Below is a small trained network, with its code and all its weights. Each question gives an input and a target symbol and asks what happens when units are switched off, that is, made to give their printed mean instead of their output.

import numpy as np


def w(rows, s, z=0):
    codes = np.array(rows[::2]) - 128.0
    scale = np.full(codes.shape[1], s)
    scale[-1] = z or s
    return codes * scale


def f(y):
    return np.maximum(y, 0)


def softmax(a):
    e = np.exp(a - a.max(-1, keepdims=True))
    return e / e.sum(-1, keepdims=True)


def log_softmax(a):
    a = a - a.max(-1, keepdims=True)
    return a - np.log(np.exp(a).sum(-1, keepdims=True))


def net(x, mask):
    ids = ['αγδεζηλξτφψ'.index(c) for c in x.split()]
    T = len(ids)
    res = E[ids] + P[:T]
    u = 0
    for l in range(2):
        q, k, v = (res @ M[l].T for M in (Q, K, V))
        z = softmax(np.where(np.tri(T) > 0, q @ k.T / 3**0.5, -1e9)) @ v
        res = res + np.where(mask[u], z, O[l][:, -1]) @ O[l][:, :-1]
        u += 1
        y = f(res @ A[l][:, :-1].T + A[l][:, -1])
        res = res + np.where(mask[u : u + 8], y, B[l][:, -1]) @ B[l][:, :-1]
        u += 8
    return log_softmax(res[-1] @ U[:, :-1].T + U[:, -1])


Q, K, V, O, A, B = {}, {}, {}, {}, {}, {}
E = w([
[155,202,138,48,146,92,113,39,153,88],'α',
[21,28,144,56,50,142,114,128,149,47],'γ',
[47,175,117,91,67,114,144,128,228,168],'δ',
[92,166,174,185,123,124,245,32,218,57],'ε',
[93,78,26,62,147,154,167,2,172,133],'ζ',
[100,84,151,60,162,124,152,38,54,5],'η',
[28,229,139,30,77,125,198,113,72,122],'λ',
[59,202,83,138,166,133,34,144,58,38],'ξ',
[164,185,81,178,74,174,104,142,59,189],'τ',
[222,29,60,195,117,127,198,151,39,49],'φ',
[83,34,105,198,201,128,163,162,107,193],'ψ',
],0.0059)
P = w([
[102,112,122,96,73,66,76,53,163,106],'0',
[103,106,136,103,70,83,67,50,158,106],'1',
[39,133,23,159,58,30,185,75,23,111],'2',
[132,115,139,108,107,116,80,86,152,117],'3',
[50,158,28,160,101,79,204,93,31,116],'4',
[153,121,145,121,126,147,83,123,148,123],'5',
[63,178,39,170,128,118,216,123,46,113],'6',
[166,137,155,128,156,181,94,154,145,123],'7',
[78,177,45,172,158,154,222,152,39,123],'8',
[184,141,159,136,180,216,92,190,146,125],'9',
[106,215,32,186,195,192,236,171,52,127],'10',
[208,147,158,139,220,254,99,221,140,118],'11',
[93,200,67,174,202,228,252,188,63,119],'12',
],0.0045)
Q[0] = w([
[171,97,213,64,115,141,114,112,212,154],'L0H0',
[49,179,9,178,159,142,195,115,52,79],'L0H0',
[165,101,211,62,114,140,115,108,212,153],'L0H0',
],0.014)
K[0] = w([
[109,87,157,89,32,5,117,34,189,139],'L0H0',
[126,169,115,135,221,253,172,192,97,112],'L0H0',
[103,92,161,83,32,7,119,34,187,137],'L0H0',
],0.011)
V[0] = w([
[140,179,115,173,122,156,86,253,104,159],'L0H0',
[89,172,168,51,125,171,138,112,116,105],'L0H0',
[158,168,104,213,181,192,30,230,71,100],'L0H0',
],0.0059)
O[0] = w([
[65,194,61,139,94,52,132,181,111,133,115],'L0H0',
[86,222,225,2,148,198,199,146,151,114,193],'L0H0',
[68,203,23,165,141,82,129,149,84,71,249],'L0H0',
],0.0044,0.0012)
A[0] = w([
[54,188,83,94,93,3,130,87,125,90,55],'L0N0',
[187,159,115,139,98,191,72,114,114,236,252],'L0N1',
[100,53,152,170,145,183,111,150,231,186,230],'L0N2',
[95,140,114,97,108,136,246,61,158,120,167],'L0N3',
[147,98,113,176,155,146,176,174,111,163,192],'L0N4',
[241,193,197,95,204,132,79,85,251,105,144],'L0N5',
[137,138,119,175,144,168,141,217,116,146,253],'L0N6',
[123,126,89,163,57,56,170,130,88,111,119],'L0N7',
],0.0074,0.0022)
B[0] = w([
[59,184,2,170,110,66,130,96,80,84,255],'L0N0',
[120,186,39,168,76,168,111,115,85,219,185],'L0N1',
[63,37,88,203,117,81,119,135,232,149,184],'L0N2',
[30,215,92,112,161,152,163,118,139,47,239],'L0N3',
[167,100,158,195,182,136,160,190,103,165,174],'L0N4',
[211,166,166,141,111,83,63,33,207,159,208],'L0N5',
[145,160,126,170,150,156,141,234,117,147,218],'L0N6',
[150,145,57,202,125,77,148,115,75,139,217],'L0N7',
],0.0056,0.0039)
Q[1] = w([
[139,149,70,231,103,97,139,143,51,154],'L1H0',
[210,69,153,152,73,71,110,125,124,203],'L1H0',
[86,117,48,230,117,13,254,110,57,157],'L1H0',
],0.0086)
K[1] = w([
[160,130,146,135,139,172,118,233,122,142],'L1H0',
[162,62,160,150,94,120,121,77,144,166],'L1H0',
[145,120,130,171,166,150,162,244,124,138],'L1H0',
],0.011)
V[1] = w([
[192,40,148,129,254,52,156,169,142,57],'L1H0',
[74,121,126,97,113,68,57,82,136,4],'L1H0',
[244,124,108,121,30,165,188,112,107,64],'L1H0',
],0.0064)
O[1] = w([
[184,73,90,127,152,24,182,163,121,120,1],'L1H0',
[120,124,140,101,191,149,136,205,197,101,162],'L1H0',
[254,182,51,86,33,179,164,156,148,83,111],'L1H0',
],0.0079,0.0042)
A[1] = w([
[131,159,209,25,135,224,201,125,136,136,249],'L1N0',
[144,45,253,149,167,137,146,161,151,29,164],'L1N1',
[162,162,105,116,51,71,128,25,90,112,99],'L1N2',
[110,85,166,79,60,136,45,208,201,187,141],'L1N3',
[195,164,162,110,113,130,20,117,104,131,238],'L1N4',
[145,18,92,45,194,207,83,98,122,104,157],'L1N5',
[93,116,133,167,160,77,147,50,76,148,72],'L1N6',
[81,136,166,99,185,139,94,147,149,129,253],'L1N7',
],0.0064,0.0023)
B[1] = w([
[196,86,224,82,94,135,206,111,93,214,232],'L1N0',
[162,68,214,196,89,157,88,151,95,2,175],'L1N1',
[194,73,134,138,57,109,114,107,93,164,235],'L1N2',
[105,89,72,88,42,85,28,210,194,182,181],'L1N3',
[138,202,133,54,210,67,44,141,101,35,192],'L1N4',
[166,12,48,63,212,206,115,78,68,117,174],'L1N5',
[103,80,184,141,124,87,61,114,92,158,215],'L1N6',
[128,129,120,105,157,90,201,177,163,134,255],'L1N7',
],0.0067,0.0047)
U = w([
[194,173,149,77,172,53,80,104,140,149,98],'α',
[104,60,131,108,66,161,83,209,116,98,5],'γ',
[106,141,111,126,62,86,120,191,208,207,50],'δ',
[149,154,202,242,111,145,163,104,202,91,211],'ε',
[136,92,42,129,201,224,161,54,172,202,169],'ζ',
[159,97,173,111,194,187,158,97,46,66,59],'η',
[108,148,183,60,102,149,219,168,83,204,121],'λ',
[81,177,75,113,221,94,93,185,153,36,202],'ξ',
[106,160,134,174,52,255,43,55,90,121,113],'τ',
[203,121,60,107,65,75,195,172,131,106,191],'φ',
[105,72,179,158,151,32,110,102,86,192,118],'ψ',
],0.0053,0.0014)

Each question gives the input, a string of symbols that net reads in full, and the target symbol t.
The units are the heads (3 rows each of Q, K, V and O) and the neurons (one row each of A and B). Each row of codes is followed by its name. A weight is (code - 128) times the scale printed after its matrix; where a second scale follows, it is the last column's (O, A, B and U).
mask holds one flag per unit, layer by layer, with each layer's heads first. A switched-off unit (its flag False) gives its mean, the last column of its rows in O or B, instead of its output. The means were averaged over made-up inputs and are rounded, as every weight is.
A unit's drop is (log p(t) with every unit on - log p(t) with that unit switched off) / (log p(t) with every unit on - log p(t) with every unit switched off).
The circuit of an input: a set's keep is (log p(t) with only the set's units on - log p(t) with every unit switched off) / (log p(t) with every unit on - log p(t) with every unit switched off). Starting from the 12 units with the biggest drops (on a tie, the unit counted first), units are removed one at a time, each time the one whose removal leaves the highest keep (on an exact tie, the one counted first), for as long as the keep stays at least 0.8.
circuit, biggest first: the units of the circuit, biggest drop first
k most important neurons: the k neurons with the biggest drops, biggest first
top k neurons in layer l: the k neurons of layer l with the biggest drops, biggest first
input γ α ψ α α, target ψ: circuit, biggest first	L1H0, L1N6, L0N4, L0N0
input ξ α ε γ ξ α ζ, target ξ: circuit, biggest first	L1H0, L0H0, L0N0, L0N3
input ζ ξ ψ ξ ψ δ α δ ψ, target ψ: circuit, biggest first	L1H0, L1N6, L0N4
input ξ ψ ε, target ψ: circuit, biggest first	L1H0, L1N6, L0N0
input λ ξ λ, target ξ: circuit, biggest first	L1H0, L0N0, L1N0
input α ψ φ λ ξ, target φ: 3 most important neurons	L0N4, L0N0, L0N7
input γ ψ λ, target ψ: 2 most important neurons	L0N0, L1N6
input η ξ ψ λ, target λ: 2 most important neurons	L1N0, L0N7
input α ξ ε δ η ζ, target ζ: top neuron in layer 1	L1N5
input λ τ ξ γ δ, target ξ: 4 most important neurons	L0N3, L0N0, L1N0, L1N2
input γ ξ ε ξ ξ ψ ξ ξ φ ξ τ η ξ, target τ: top 2 neurons in layer 0	L0N4, L0N6
input η δ α λ ξ τ ζ ψ ζ, target ψ: circuit, biggest first	L1H0, L1N6, L0N4, L0N6
input ξ ξ ε, target ξ: circuit, biggest first	L1H0, L0N0, L0N3, L1N0
input ξ ψ ξ α ε α λ ξ λ τ ζ, target τ: 2 most important neurons	L0N1, L0N6
input τ γ τ, target τ: circuit, biggest first	L1H0, L0N1
input ξ ξ ε λ ζ τ φ ξ ψ ξ α, target ψ: 2 most important neurons	L0N4, L1N6
input η ε η ξ ξ φ τ τ δ ξ γ, target ξ: top 3 neurons in layer 0	L0N5, L0N1, L0N3
input λ τ γ ξ τ ξ φ ε ξ, target φ: 4 most important neurons	L0N4, L0N0, L0N3, L0N7
input ξ η τ ε ε, target τ: top 2 neurons in layer 0	L0N6, L0N7
input ε α ζ τ ε ψ λ, target ψ: top 4 neurons in layer 0	L0N0, L0N4, L0N6, L0N7
input δ ξ η α τ ξ α α τ ξ α, target τ: 3 most important neurons	L0N4, L0N6, L0N0
input τ ξ α ξ γ τ α, target τ: top 2 neurons in layer 0	L0N0, L0N1
input ζ ζ δ δ ψ λ η α, target α: circuit, biggest first	L0N5, L1N4, L0H0
input ξ τ ξ, target τ: top 2 neurons in layer 1	L1N7, L1N2
input α η λ ξ η, target ξ: 2 most important neurons	L0N0, L1N0
